Below are the code and all the weights of a small trained network. Each question names an input and a class and asks about switching units off, where a switched-off unit gives its printed mean instead of its output.

import numpy as np


def w(rows, s, z=0):
    codes = np.array(rows[::2]) - 128.0
    scale = np.full(codes.shape[1], s)
    scale[-1] = z or s
    return codes * scale


def f(y):
    return y / 2 * (1 + np.tanh(0.7978845608 * (y + 0.044715 * y**3)))


def log_softmax(a):
    a = a - a.max(-1, keepdims=True)
    return a - np.log(np.exp(a).sum(-1, keepdims=True))


def net(x, mask):
    res = np.array(x, float).reshape(1, 8) / 4 @ E
    y = f(res @ A[0][:, :-1].T + A[0][:, -1])
    res = res + np.where(mask, y, B[0][:, -1]) @ B[0][:, :-1]
    return log_softmax(res[-1] @ U[:, :-1].T + U[:, -1])


A, B = {}, {}
E = w([
[66,67,154,59,248],'x0',
[78,237,151,162,83],'x1',
[181,128,85,11,174],'x2',
[155,89,202,246,214],'x3',
[2,57,134,141,115],'x4',
[142,161,113,134,222],'x5',
[114,223,235,87,173],'x6',
[24,204,30,147,180],'x7',
],0.0048)
A[0] = w([
[231,87,77,96,81,193],'n1',
[225,77,72,69,131,192],'n2',
[178,197,169,200,159,177],'n3',
[117,73,170,194,126,155],'n4',
[151,151,209,113,187,228],'n5',
[103,49,218,205,130,202],'n6',
[111,79,101,27,213,201],'n7',
[155,136,79,1,50,251],'n8',
[89,219,92,128,160,236],'n9',
[187,35,86,108,96,166],'n10',
[84,101,124,44,213,185],'n11',
[39,202,66,146,88,236],'n12',
[160,139,242,179,119,195],'n13',
[59,229,25,140,55,221],'n14',
[204,203,149,224,179,174],'n15',
[133,43,182,231,137,196],'n16',
[139,146,226,68,145,254],'n17',
[67,187,52,180,79,203],'n18',
[109,86,126,190,131,109],'n19',
[206,24,97,138,104,214],'n20',
[185,215,178,178,152,184],'n21',
[162,196,224,136,135,211],'n22',
],0.0074,0.0042)
B[0] = w([
[230,116,91,152,30,206],'n1',
[215,49,75,45,39,210],'n2',
[217,235,226,172,214,188],'n3',
[71,65,234,235,109,169],'n4',
[127,122,233,65,169,192],'n5',
[46,50,245,194,69,209],'n6',
[35,21,64,12,156,232],'n7',
[151,174,7,33,30,251],'n8',
[116,201,23,95,246,213],'n9',
[214,25,91,174,28,191],'n10',
[36,74,115,10,217,212],'n11',
[53,240,30,180,178,234],'n12',
[143,150,255,128,118,195],'n13',
[73,242,21,195,123,253],'n14',
[223,217,221,192,217,201],'n15',
[53,23,241,216,75,213],'n16',
[105,161,232,6,95,205],'n17',
[66,247,48,238,137,217],'n18',
[117,95,194,241,207,144],'n19',
[169,19,94,193,18,216],'n20',
[245,234,201,99,210,194],'n21',
[193,209,234,22,142,195],'n22',
],0.005,0.0063)
U = w([
[128,156,208,47,65,151],'0',
[250,193,230,147,218,110],'1',
[80,23,218,228,90,149],'2',
[69,44,94,29,219,75],'3',
[112,209,58,136,152,202],'4',
[96,172,58,197,180,220],'5',
[184,150,119,131,155,3],'6',
[254,45,57,117,33,71],'7',
],0.006,0.004)

Each question gives the input, the list of numbers given to net, and the class t.
The units are the neurons (one row each of A and B). Each row of codes is followed by its name. A weight is (code - 128) times the scale printed after its matrix; where a second scale follows, it is the last column's (A, B and U).
mask holds one flag per neuron, in row order. A switched-off neuron (its flag False) gives its mean, the last column of its row in B, instead of its output. The means were averaged over made-up inputs and are rounded, as every weight is.
A unit's drop is (log p(t) with every unit on - log p(t) with that unit switched off) / (log p(t) with every unit on - log p(t) with every unit switched off).
The circuit of an input: a set's keep is (log p(t) with only the set's units on - log p(t) with every unit switched off) / (log p(t) with every unit on - log p(t) with every unit switched off). Starting from the 12 units with the biggest drops (on a tie, the unit counted first), units are removed one at a time, each time the one whose removal leaves the highest keep (on an exact tie, the one counted first), for as long as the keep stays at least 0.8.
circuit, biggest first: the units of the circuit, biggest drop first
top k neurons: the k neurons with the biggest drops, biggest first
drop when u is switched off: that unit's drop, to one decimal
input [-1,-4,0,8,-4,7,-5,-3], class 2: circuit, biggest first -> (n16, n6)
input [7,-4,-1,4,4,7,8,0], class 3: circuit, biggest first -> (n11)
input [4,-1,4,-1,6,-7,7,6], class 3: circuit, biggest first -> (n11, n7)
input [-6,3,-1,-7,-7,7,3,-2], class 1: circuit, biggest first -> (n21, n15)
input [4,-7,6,-1,-5,4,1,-5], class 7: circuit, biggest first -> (n2, n1)
input [-2,-7,6,-4,-5,-1,8,-2], class 7: top 3 neurons -> (n2, n1, n8)
input [5,-6,0,-3,-5,-6,8,2], class 3: top 2 neurons -> (n7, n11)
input [-2,-3,8,8,3,4,-3,-5], class 2: top 2 neurons -> (n16, n8)
input [4,-1,7,0,-7,-3,-4,5], class 7: top 2 neurons -> (n2, n1)
input [2,0,-3,7,8,8,-8,7], class 2: top 3 neurons -> (n16, n6, n4)
input [3,1,7,-6,-8,-2,2,2], class 7: drop when n12 is switched off -> 0.1
input [8,-5,-1,1,-7,0,5,-1], class 3: drop when n17 is switched off -> -0.1
input [-2,6,1,4,-7,-7,-1,3], class 1: drop when n16 is switched off -> 0.0
input [6,0,8,-1,0,7,-1,-5], class 3: circuit, biggest first -> (n7)
input [5,8,7,0,8,0,2,0], class 3: top 2 neurons -> (n11, n7)
